Below are the code and all the weights of a small trained network. Each question names an input and a class and asks about switching units off, where a switched-off unit gives its printed mean instead of its output.

import numpy as np


def w(rows, s, z=0):
    codes = np.array(rows[::2]) - 128.0
    scale = np.full(codes.shape[1], s)
    scale[-1] = z or s
    return codes * scale


def f(y):
    return y / 2 * (1 + np.tanh(0.7978845608 * (y + 0.044715 * y**3)))


def log_softmax(a):
    a = a - a.max(-1, keepdims=True)
    return a - np.log(np.exp(a).sum(-1, keepdims=True))


def net(x, mask):
    res = np.array(x, float).reshape(1, 5) / 4 @ E
    y = f(res @ A[0][:, :-1].T + A[0][:, -1])
    res = res + np.where(mask, y, B[0][:, -1]) @ B[0][:, :-1]
    return log_softmax(res[-1] @ U[:, :-1].T + U[:, -1])


A, B = {}, {}
E = w([
[161,52,157,106,247,62,153],'x0',
[176,110,141,134,210,182,118],'x1',
[64,180,137,3,83,211,125],'x2',
[123,149,1,148,80,44,160],'x3',
[99,24,41,50,136,99,121],'x4',
],0.0091)
A[0] = w([
[212,79,67,164,207,106,82,170],'N1',
[131,88,74,158,157,108,168,121],'N2',
[155,145,83,150,157,156,89,122],'N3',
[145,147,254,130,150,190,129,186],'N4',
[104,224,103,101,30,157,115,250],'N5',
[171,112,203,136,209,69,85,155],'N6',
[117,126,128,162,157,64,159,144],'N7',
[121,133,134,99,125,203,102,180],'N8',
[179,197,155,141,173,189,82,127],'N9',
[124,153,165,146,142,149,116,97],'N10',
[171,118,136,203,161,117,125,128],'N11',
[55,93,107,12,83,164,148,175],'N12',
[114,200,102,166,82,222,162,155],'N13',
[166,114,51,152,199,89,124,142],'N14',
[83,159,107,73,76,157,130,207],'N15',
[91,63,73,165,114,108,111,211],'N16',
[98,173,78,189,74,17,137,168],'N17',
[50,111,95,45,125,151,117,179],'N18',
[87,122,83,42,95,157,131,136],'N19',
[145,184,178,148,94,131,117,138],'N20',
[145,190,109,160,79,87,110,145],'N21',
[128,174,233,139,179,187,110,155],'N22',
[148,47,175,156,222,82,122,253],'N23',
],0.0099,0.0055)
B[0] = w([
[122,47,111,115,126,52,171,217],'N1',
[134,99,92,112,77,54,122,170],'N2',
[122,130,123,146,167,67,126,139],'N3',
[141,102,246,124,226,232,146,230],'N4',
[182,241,112,174,117,149,51,223],'N5',
[85,66,123,102,135,183,169,214],'N6',
[127,129,92,100,110,131,155,168],'N7',
[111,138,160,119,190,133,78,174],'N8',
[129,125,135,166,197,114,134,185],'N9',
[112,102,135,155,138,163,110,148],'N10',
[106,98,120,111,160,135,171,183],'N11',
[121,160,141,55,135,88,89,201],'N12',
[178,157,159,198,148,85,72,191],'N13',
[142,76,99,125,100,27,131,192],'N14',
[116,208,126,99,121,128,48,185],'N15',
[121,139,65,107,98,98,149,185],'N16',
[126,167,74,174,20,168,166,217],'N17',
[96,177,119,65,146,115,108,184],'N18',
[105,170,103,99,151,131,86,177],'N19',
[146,139,164,158,108,167,120,168],'N20',
[135,120,88,193,99,166,143,172],'N21',
[126,89,219,168,193,205,122,220],'N22',
[80,2,109,82,147,139,205,251],'N23',
],0.0093,0.015)
U = w([
[99,58,48,137,127,44,211,90],'0',
[90,209,126,37,167,131,56,247],'1',
[136,217,76,242,11,165,110,57],'2',
[82,64,203,143,201,218,197,210],'3',
[178,169,199,254,200,175,62,35],'4',
],0.0079,0.0012)

Each question gives the input, the list of numbers given to net, and the class t.
The units are the neurons (one row each of A and B). Each row of codes is followed by its name. A weight is (code - 128) times the scale printed after its matrix; where a second scale follows, it is the last column's (A, B and U).
mask holds one flag per neuron, in row order. A switched-off neuron (its flag False) gives its mean, the last column of its row in B, instead of its output. The means were averaged over made-up inputs and are rounded, as every weight is.
A unit's drop is (log p(t) with every unit on - log p(t) with that unit switched off) / (log p(t) with every unit on - log p(t) with every unit switched off).
The circuit of an input: a set's keep is (log p(t) with only the set's units on - log p(t) with every unit switched off) / (log p(t) with every unit on - log p(t) with every unit switched off). Starting from the 12 units with the biggest drops (on a tie, the unit counted first), units are removed one at a time, each time the one whose removal leaves the highest keep (on an exact tie, the one counted first), for as long as the keep stays at least 0.8.
units of the circuit, in order: the units of the circuit, biggest drop first
k most important neurons: the k neurons with the biggest drops, biggest first
drop of u: that unit's drop, to one decimal
input [-3,7,5,7,-1], class 1: units of the circuit, in order : [N15]
input [-4,-5,-6,-1,4], class 2: 2 most important neurons : [N23; N17]
input [2,-8,-6,-1,-4], class 0: 2 most important neurons : [N5; N4]
input [-7,8,8,2,-1], class 4: 2 most important neurons : [N13; N5]
input [-2,-4,4,1,-2], class 2: 2 most important neurons : [N5; N4]
input [-8,0,3,1,-1], class 2: 3 most important neurons : [N4; N22; N5]
input [-3,-1,-4,-3,2], class 0: 2 most important neurons : [N4; N22]
input [-6,2,8,6,-4], class 2: 2 most important neurons : [N5; N4]
input [-4,-8,5,-1,-2], class 2: 2 most important neurons : [N5; N21]
input [0,1,3,-7,-7], class 4: 2 most important neurons : [N23; N13]
input [4,-5,2,-2,6], class 1: drop of N16 : 0.0
input [2,2,8,-6,2], class 1: drop of N12 : 0.2
input [2,6,4,3,0], class 1: drop of N4 : 0.1
input [2,-8,-3,7,0], class 2: units of the circuit, in order : [N17]
